Here is a tiny trained network, its code and every weight. The questions are about switching its units off for an input and a class, where a switched-off unit gives its printed mean instead of its output.

import numpy as np


def w(rows, s, z=0):
    codes = np.array(rows[::2]) - 128.0
    scale = np.full(codes.shape[1], s)
    scale[-1] = z or s
    return codes * scale


def f(y):
    return y / 2 * (1 + np.tanh(0.7978845608 * (y + 0.044715 * y**3)))


def log_softmax(a):
    a = a - a.max(-1, keepdims=True)
    return a - np.log(np.exp(a).sum(-1, keepdims=True))


def net(x, mask):
    res = np.array(x, float).reshape(1, 5) / 4 @ E
    y = f(res @ A[0][:, :-1].T + A[0][:, -1])
    res = res + np.where(mask, y, B[0][:, -1]) @ B[0][:, :-1]
    return log_softmax(res[-1] @ U[:, :-1].T + U[:, -1])


A, B = {}, {}
E = w([
[148,66,40,173,40,106,185,134],'x0',
[246,84,166,201,195,118,136,133],'x1',
[128,128,128,128,128,126,128,128],'x2',
[122,148,230,119,90,132,220,202],'x3',
[128,128,128,129,129,129,128,129],'x4',
],0.012)
A[0] = w([
[94,170,212,97,212,143,57,125,254],'N1',
[117,130,144,129,133,132,112,127,141],'N2',
[137,151,138,117,152,137,102,140,154],'N3',
[222,119,230,171,134,134,218,168,36],'N4',
[65,151,75,126,124,140,97,138,163],'N5',
[54,151,188,101,57,138,177,153,138],'N6',
[113,127,143,150,122,137,109,124,108],'N7',
[104,133,68,90,106,140,44,105,173],'N8',
[55,154,192,90,145,110,114,120,116],'N9',
[112,122,141,127,129,126,119,141,109],'N10',
[71,146,147,98,92,132,172,149,107],'N11',
[59,139,65,126,134,128,75,113,175],'N12',
[116,113,104,135,89,120,195,112,137],'N13',
[137,126,140,116,170,135,78,133,104],'N14',
[193,93,71,151,97,137,155,130,138],'N15',
[253,101,81,160,193,113,50,94,120],'N16',
],0.019,0.012)
B[0] = w([
[148,214,202,100,218,145,132,100,254],'N1',
[129,129,128,141,153,149,137,132,140],'N2',
[94,118,174,121,161,119,130,132,157],'N3',
[122,71,79,46,171,130,188,34,221],'N4',
[135,85,114,97,143,123,171,103,187],'N5',
[135,152,162,134,63,150,128,229,212],'N6',
[160,118,147,130,133,128,138,133,126],'N7',
[150,84,91,102,151,113,186,63,208],'N8',
[143,229,68,117,194,112,141,149,188],'N9',
[128,133,123,123,148,137,123,134,129],'N10',
[134,174,148,138,84,125,94,167,180],'N11',
[106,90,94,75,155,147,134,50,203],'N12',
[94,61,161,105,76,120,134,167,176],'N13',
[115,81,199,143,127,151,125,116,161],'N14',
[127,132,4,168,135,118,104,163,194],'N15',
[131,158,197,220,99,116,68,165,239],'N16',
],0.031,0.028)
U = w([
[138,135,160,64,216,116,166,68,252],'0',
[91,39,48,97,119,69,155,110,215],'1',
[143,177,218,199,188,89,48,125,101],'2',
[112,104,96,228,110,44,39,164,40],'3',
[127,232,183,89,143,137,127,229,75],'4',
[79,131,125,111,47,107,122,254,3],'5',
],0.0087,0.0028)

Each question gives the input, the list of numbers given to net, and the class t.
The units are the neurons (one row each of A and B). Each row of codes is followed by its name. A weight is (code - 128) times the scale printed after its matrix; where a second scale follows, it is the last column's (A, B and U).
mask holds one flag per neuron, in row order. A switched-off neuron (its flag False) gives its mean, the last column of its row in B, instead of its output. The means were averaged over made-up inputs and are rounded, as every weight is.
A unit's drop is (log p(t) with every unit on - log p(t) with that unit switched off) / (log p(t) with every unit on - log p(t) with every unit switched off).
The circuit of an input: a set's keep is (log p(t) with only the set's units on - log p(t) with every unit switched off) / (log p(t) with every unit on - log p(t) with every unit switched off). Starting from the 12 units with the biggest drops (on a tie, the unit counted first), units are removed one at a time, each time the one whose removal leaves the highest keep (on an exact tie, the one counted first), for as long as the keep stays at least 0.8.
circuit, biggest first: the units of the circuit, biggest drop first
k most important neurons: the k neurons with the biggest drops, biggest first
drop of u: that unit's drop, to one decimal
input [1,5,0,-3,-2], class 3: most important neuron	N1
input [3,-2,4,1,-4], class 5: circuit, biggest first	N4, N1
input [-8,1,-3,0,-2], class 2: 2 most important neurons	N4, N8
input [2,1,1,-1,-2], class 3: circuit, biggest first	N1, N4
input [3,8,5,0,-6], class 3: circuit, biggest first	N16, N1
input [-4,1,4,-7,6], class 2: 2 most important neurons	N16, N4
input [2,8,6,-6,4], class 3: 2 most important neurons	N1, N15
input [3,2,-3,1,8], class 1: 2 most important neurons	N1, N16
input [2,6,7,-6,2], class 3: 2 most important neurons	N1, N15
input [-4,2,2,0,5], class 2: 2 most important neurons	N4, N8
input [-3,7,4,-1,1], class 2: drop of N16	1.7
input [8,0,-3,7,-2], class 5: drop of N8	0.1
input [-1,-8,3,3,2], class 4: drop of N16	0.0
input [-2,7,0,-1,-4], class 2: circuit, biggest first	N16
input [5,0,-8,-6,2], class 1: 2 most important neurons	N8, N12
